Below are the code and all the weights of a small trained network. Each question names an input and a target symbol and asks about switching units off, where a switched-off unit gives its printed mean instead of its output.

import numpy as np


def w(rows, s, z=0):
    codes = np.array(rows[::2]) - 128.0
    scale = np.full(codes.shape[1], s)
    scale[-1] = z or s
    return codes * scale


def norm(h):
    return h / np.sqrt((h * h).mean(-1, keepdims=True) + 1e-5)


def f(y):
    return y / 2 * (1 + np.tanh(0.7978845608 * (y + 0.044715 * y**3)))


def softmax(a):
    e = np.exp(a - a.max(-1, keepdims=True))
    return e / e.sum(-1, keepdims=True)


def log_softmax(a):
    a = a - a.max(-1, keepdims=True)
    return a - np.log(np.exp(a).sum(-1, keepdims=True))


def net(x, mask):
    ids = ['ΓΔΣΦβεζηθλμπτψω'.index(c) for c in x.split()]
    T = len(ids)
    res = E[ids] + P[:T]
    r = norm(res)
    for j in range(2):
        rows = slice(4 * j, 4 * j + 4)
        q, k, v = (r @ M[0][rows].T for M in (Q, K, V))
        z = softmax(np.where(np.tri(T) > 0, q @ k.T / 4**0.5, -1e9)) @ v
        o = O[0][rows]
        res = res + np.where(mask[j], z, o[:, -1]) @ o[:, :-1]
    y = f(norm(res) @ A[0][:, :-1].T + A[0][:, -1])
    res = res + np.where(mask[2:6], y, B[0][:, -1]) @ B[0][:, :-1]
    return log_softmax(norm(res)[-1] @ U[:, :-1].T + U[:, -1])


Q, K, V, O, A, B = {}, {}, {}, {}, {}, {}
E = w([
[162,125,72,131,104,157,150,158,138,136,93,94],'Γ',
[166,155,144,34,112,138,125,121,183,125,120,140],'Δ',
[90,165,127,170,52,162,53,134,127,55,137,72],'Σ',
[86,100,121,136,102,178,81,171,139,93,94,161],'Φ',
[167,254,187,153,140,172,125,170,159,138,108,119],'β',
[138,117,188,144,202,193,127,118,132,159,93,139],'ε',
[180,92,116,130,63,87,147,174,86,97,62,124],'ζ',
[38,157,254,102,129,118,155,122,69,141,58,78],'η',
[47,151,153,55,119,156,96,68,98,117,147,126],'θ',
[126,208,81,103,101,61,153,95,109,180,42,118],'λ',
[109,142,109,122,164,146,62,52,145,91,137,165],'μ',
[58,175,177,195,190,142,80,140,96,38,89,136],'π',
[163,216,141,123,134,136,74,79,94,137,127,76],'τ',
[177,174,121,192,92,139,72,114,199,119,118,167],'ψ',
[66,181,159,88,77,163,149,171,194,129,95,178],'ω',
],0.016)
P = w([
[20,155,139,151,104,77,24,222,90,241,192,159],'0',
[200,137,130,86,117,144,249,23,128,69,94,194],'1',
[97,148,109,87,136,204,48,160,156,190,52,111],'2',
[183,142,120,90,101,138,250,30,132,74,81,204],'3',
[114,142,93,100,127,199,54,116,118,191,58,80],'4',
[198,132,113,83,122,130,225,24,144,38,93,204],'5',
[151,157,69,80,189,216,26,199,165,109,87,78],'6',
[204,139,114,109,117,156,243,17,140,48,54,212],'7',
[106,149,115,102,215,221,35,203,233,87,47,47],'8',
],0.011)
Q[0] = w([
[155,99,72,89,169,108,45,158,109,159,143,36],'h0',
[79,112,159,103,63,110,88,134,147,200,155,96],'h0',
[101,136,110,176,151,146,86,202,155,136,199,98],'h0',
[109,140,146,108,152,194,138,117,137,129,210,126],'h0',
[104,2,78,128,148,132,54,217,130,192,170,108],'h1',
[155,127,75,101,167,108,214,125,153,198,94,99],'h1',
[127,165,181,151,171,122,98,131,56,176,93,96],'h1',
[94,183,94,110,162,159,83,97,220,186,218,112],'h1',
],0.032)
K[0] = w([
[140,151,113,70,174,164,71,142,187,83,51,53],'h0',
[124,148,119,76,59,141,127,68,123,153,83,103],'h0',
[131,134,130,156,149,212,171,116,164,59,110,129],'h0',
[113,148,129,129,158,182,113,63,117,141,203,120],'h0',
[156,21,96,75,116,252,140,112,108,95,13,120],'h1',
[172,108,59,76,176,80,209,145,155,221,137,100],'h1',
[125,162,212,161,218,131,172,89,61,135,89,117],'h1',
[136,233,82,90,141,244,112,59,221,157,116,123],'h1',
],0.029)
V[0] = w([
[116,144,185,36,249,194,196,194,85,131,138,58],'h0',
[183,90,206,107,70,64,132,125,22,199,175,59],'h0',
[59,201,133,18,36,126,194,125,149,87,120,65],'h0',
[115,63,40,53,181,104,99,38,68,214,157,161],'h0',
[187,94,148,156,35,228,149,144,152,172,205,153],'h1',
[81,109,72,72,103,142,78,107,89,50,212,30],'h1',
[104,62,177,72,170,188,82,179,190,53,79,185],'h1',
[198,189,172,171,204,171,40,157,237,92,117,59],'h1',
],0.017)
O[0] = w([
[78,224,52,171,98,159,139,148,180,24,71,150,139],'h0',
[70,138,98,142,89,127,74,41,132,127,254,184,58],'h0',
[111,232,105,112,175,147,135,213,94,117,194,108,163],'h0',
[103,81,202,75,72,92,24,132,148,55,93,123,13],'h0',
[155,175,104,113,201,88,67,101,33,80,92,185,57],'h1',
[185,176,250,225,124,123,150,149,161,131,123,196,1],'h1',
[128,164,134,136,94,168,54,39,106,186,148,119,136],'h1',
[69,88,134,100,143,39,110,154,169,153,153,194,243],'h1',
],0.0098,0.0051)
A[0] = w([
[147,126,138,114,150,118,126,118,111,111,107,136,4],'n0',
[46,168,139,121,114,91,2,197,118,226,160,128,140],'n1',
[139,149,101,150,177,155,67,189,110,127,86,81,167],'n2',
[142,126,136,140,142,128,99,142,106,168,110,136,189],'n3',
],0.063,0.0038)
B[0] = w([
[122,117,134,150,147,157,144,152,98,119,115,150,163],'n0',
[90,145,99,107,4,122,66,238,87,208,139,174,253],'n1',
[193,123,119,84,165,147,90,137,161,126,137,154,237],'n2',
[115,157,106,131,124,108,100,131,141,116,132,88,163],'n3',
],0.041,0.043)
U = w([
[178,198,199,152,63,123,133,102,131,67,102,127,102],'Γ',
[131,108,147,170,147,159,162,149,63,88,85,168,190],'Δ',
[110,49,101,137,187,65,97,119,100,180,116,70,62],'Σ',
[167,116,135,129,104,149,119,35,68,168,189,132,46],'Φ',
[90,134,40,117,182,77,179,129,124,146,142,143,36],'β',
[110,134,108,126,71,127,83,192,104,182,140,135,172],'ε',
[113,99,140,69,109,142,166,166,127,81,150,33,78],'ζ',
[160,183,157,181,158,38,150,131,121,144,157,110,211],'η',
[154,78,224,145,107,102,74,105,134,139,73,88,93],'θ',
[89,203,68,174,109,190,147,122,170,86,158,121,2],'λ',
[117,97,162,154,125,42,131,124,179,87,162,178,136],'μ',
[98,95,84,109,86,123,98,61,137,67,48,132,93],'π',
[151,188,96,151,123,158,102,104,75,120,53,1,142],'τ',
[140,114,138,186,116,160,181,112,198,207,68,96,112],'ψ',
[202,139,106,80,171,155,78,129,153,131,104,132,169],'ω',
],0.007,0.0019)

Each question gives the input, a string of symbols that net reads in full, and the target symbol t.
The units are the heads (4 rows each of Q, K, V and O) and the neurons (one row each of A and B). Each row of codes is followed by its name. A weight is (code - 128) times the scale printed after its matrix; where a second scale follows, it is the last column's (O, A, B and U).
mask holds one flag per unit, heads first, then neurons. A switched-off unit (its flag False) gives its mean, the last column of its rows in O or B, instead of its output. The means were averaged over made-up inputs and are rounded, as every weight is.
A unit's drop is (log p(t) with every unit on - log p(t) with that unit switched off) / (log p(t) with every unit on - log p(t) with every unit switched off).
The circuit of an input: a set's keep is (log p(t) with only the set's units on - log p(t) with every unit switched off) / (log p(t) with every unit on - log p(t) with every unit switched off). Starting from all 6 units, units are removed one at a time, each time the one whose removal leaves the highest keep (on an exact tie, the one counted first), for as long as the keep stays at least 0.8.
units of the circuit, in order: the units of the circuit, biggest drop first
k most important neurons: the k neurons with the biggest drops, biggest first
heads that matter: for each layer, one digit per head in row order, 1 if its drop is at least 0.15 and else 0, layers parted by /
input ζ Γ θ λ Γ Δ, target Φ: 3 most important neurons -> (n1; n2; n3)
input λ η π Γ Γ π λ, target ω: units of the circuit, in order -> (n1; h1)
input Γ Γ ζ Γ Γ Γ Φ Φ, target Δ: units of the circuit, in order -> (h1; n1; h0; n2)
input ζ Γ ε π θ Γ Γ π, target Φ: units of the circuit, in order -> (h0; h1; n1; n2)
input β θ λ μ π Φ Γ Σ, target β: units of the circuit, in order -> (h0; n1; n2; h1)
input Γ τ Γ Σ ζ η, target Δ: units of the circuit, in order -> (n1; n2; n0)
input μ ζ ζ ζ η Γ ζ Γ η, target ω: units of the circuit, in order -> (h0; n1; n2)
input β ζ ζ ω, target β: units of the circuit, in order -> (h0; n1; n2; h1)
input Γ Σ η ζ Γ ω β Γ ζ, target ω: units of the circuit, in order -> (n1)
input μ η Γ ζ μ Γ λ Δ, target θ: units of the circuit, in order -> (h0; n1; n2)
input ε Γ ε ζ π ζ λ Δ, target π: units of the circuit, in order -> (n1; n2; h0)
input η Γ Γ ε ψ Γ, target λ: units of the circuit, in order -> (n1; h0; n2)
input π μ ζ Γ Γ Φ Γ, target ω: heads that matter -> 10
input Γ Φ Φ ζ ζ, target ω: heads that matter -> 01
input Γ Γ λ λ, target Δ: heads that matter -> 01
input ζ Γ Γ Γ Φ π, target Φ: heads that matter -> 11
input Γ Γ Γ Γ Δ λ ζ Γ λ, target ω: heads that matter -> 00
input Φ β Φ ε Γ Γ Γ Γ, target τ: heads that matter -> 11
input ε μ λ ε ζ ε, target π: heads that matter -> 10
input Γ ζ Γ ζ Γ η Γ ω, target Δ: heads that matter -> 01
input Φ π Γ Γ λ Γ Γ ζ, target τ: heads that matter -> 01
